Below is a small trained network, with its code and all its weights. Each question gives an input and a class and asks what happens when units are switched off, that is, made to give their printed mean instead of their output.

import numpy as np


def w(rows, s, z=0):
    codes = np.array(rows[::2]) - 128.0
    scale = np.full(codes.shape[1], s)
    scale[-1] = z or s
    return codes * scale


def f(y):
    return np.maximum(y, 0)


def log_softmax(a):
    a = a - a.max(-1, keepdims=True)
    return a - np.log(np.exp(a).sum(-1, keepdims=True))


def net(x, mask):
    res = np.array(x, float).reshape(1, 8) / 4 @ E
    y = f(res @ A[0][:, :-1].T + A[0][:, -1])
    res = res + np.where(mask, y, B[0][:, -1]) @ B[0][:, :-1]
    return log_softmax(res[-1] @ U[:, :-1].T + U[:, -1])


A, B = {}, {}
E = w([
[113,117,109,118,127,76,134,118,116,132,131],'x0',
[128,139,125,138,132,96,164,100,125,106,115],'x1',
[136,157,141,105,114,100,136,114,130,116,126],'x2',
[93,99,154,102,113,139,137,155,130,138,150],'x3',
[69,142,107,90,117,171,103,88,213,124,90],'x4',
[63,231,162,249,117,74,107,177,132,169,128],'x5',
[94,148,154,65,190,119,130,179,93,141,37],'x6',
[125,117,104,142,146,125,129,127,122,137,133],'x7',
],0.014)
A[0] = w([
[217,75,167,114,129,135,146,108,13,133,161,159],'N0',
[144,166,187,108,170,133,165,184,131,139,48,14],'N1',
[97,69,141,180,134,140,169,136,111,126,124,144],'N2',
[109,172,129,125,199,153,123,148,108,134,59,77],'N3',
[87,195,161,223,88,96,156,167,149,217,101,66],'N4',
[178,145,166,163,104,105,133,184,38,151,148,109],'N5',
[106,162,178,109,201,89,109,167,100,162,54,3],'N6',
[165,125,146,204,61,109,112,71,192,145,232,26],'N7',
[74,198,159,198,124,96,102,164,127,180,150,84],'N8',
[18,171,92,125,103,140,90,85,254,155,78,135],'N9',
[153,157,191,180,140,109,137,151,32,148,175,149],'N10',
],0.0082,0.002)
B[0] = w([
[137,224,43,127,154,181,156,55,142,74,113,223],'N0',
[150,108,100,147,137,86,175,128,54,138,161,191],'N1',
[128,158,114,184,106,122,133,97,115,121,63,158],'N2',
[77,81,253,120,120,97,144,120,153,223,162,187],'N3',
[204,107,41,55,16,183,149,51,178,170,54,249],'N4',
[58,229,139,183,201,104,56,62,144,63,221,211],'N5',
[135,93,218,126,116,96,103,224,62,207,164,204],'N6',
[166,9,202,216,192,54,242,236,34,247,162,231],'N7',
[165,56,49,31,119,152,153,57,171,133,111,239],'N8',
[40,149,82,234,173,130,53,111,112,9,224,237],'N9',
[78,206,112,121,169,157,124,118,186,31,185,221],'N10',
],0.0078,0.014)
U = w([
[19,194,121,172,137,149,95,132,179,32,183,188],'0',
[193,68,78,6,61,188,161,97,206,140,87,173],'1',
[134,81,220,160,122,86,180,232,54,218,150,3],'2',
],0.012,0.0022)

Each question gives the input, the list of numbers given to net, and the class t.
The units are the neurons (one row each of A and B). Each row of codes is followed by its name. A weight is (code - 128) times the scale printed after its matrix; where a second scale follows, it is the last column's (A, B and U).
mask holds one flag per neuron, in row order. A switched-off neuron (its flag False) gives its mean, the last column of its row in B, instead of its output. The means were averaged over made-up inputs and are rounded, as every weight is.
A unit's drop is (log p(t) with every unit on - log p(t) with that unit switched off) / (log p(t) with every unit on - log p(t) with every unit switched off).
The circuit of an input: a set's keep is (log p(t) with only the set's units on - log p(t) with every unit switched off) / (log p(t) with every unit on - log p(t) with every unit switched off). Starting from all 11 units, units are removed one at a time, each time the one whose removal leaves the highest keep (on an exact tie, the one counted first), for as long as the keep stays at least 0.8.
units of the circuit, in order: the units of the circuit, biggest drop first
most important unit: the unit with the biggest drop
k most important neurons: the k neurons with the biggest drops, biggest first
drop of u: that unit's drop, to one decimal
input [0,-6,3,-5,-8,-3,-8,-4], class 0: 3 most important neurons : N0; N5; N10
input [3,1,-8,8,4,5,-8,8], class 2: most important unit : N7
input [-3,8,-2,8,-6,-3,-8,-5], class 2: 2 most important neurons : N7; N9
input [-4,8,3,-4,-6,-5,6,3], class 0: 4 most important neurons : N0; N7; N4; N8
input [7,4,6,2,-4,3,3,-7], class 0: 3 most important neurons : N7; N5; N10
input [-1,2,5,8,1,-4,-5,0], class 2: 2 most important neurons : N4; N8
input [-7,-1,3,5,3,-2,-2,3], class 0: 3 most important neurons : N4; N8; N7
input [3,5,5,-4,-1,6,2,7], class 1: 2 most important neurons : N4; N8
input [-5,1,1,-8,-1,3,2,-5], class 1: units of the circuit, in order : N9; N4
input [-4,6,5,2,-1,-5,6,-8], class 2: 2 most important neurons : N4; N8
input [0,-5,7,-3,7,-2,-6,6], class 0: 2 most important neurons : N9; N6
input [2,8,-4,1,4,6,7,1], class 2: 2 most important neurons : N6; N3
input [-3,0,-6,-4,-5,8,7,3], class 1: 3 most important neurons : N4; N8; N7
input [-1,-5,-5,-3,7,7,-8,-1], class 2: most important unit : N7
input [7,-8,-5,-1,6,-2,6,2], class 0: 2 most important neurons : N7; N9
input [1,-8,2,-2,-2,-2,-5,-5], class 2: drop of N7 : 0.2
input [1,-1,-8,-1,4,2,-6,6], class 2: drop of N7 : 1.0
input [4,7,-7,0,0,8,6,-6], class 1: drop of N8 : 0.4
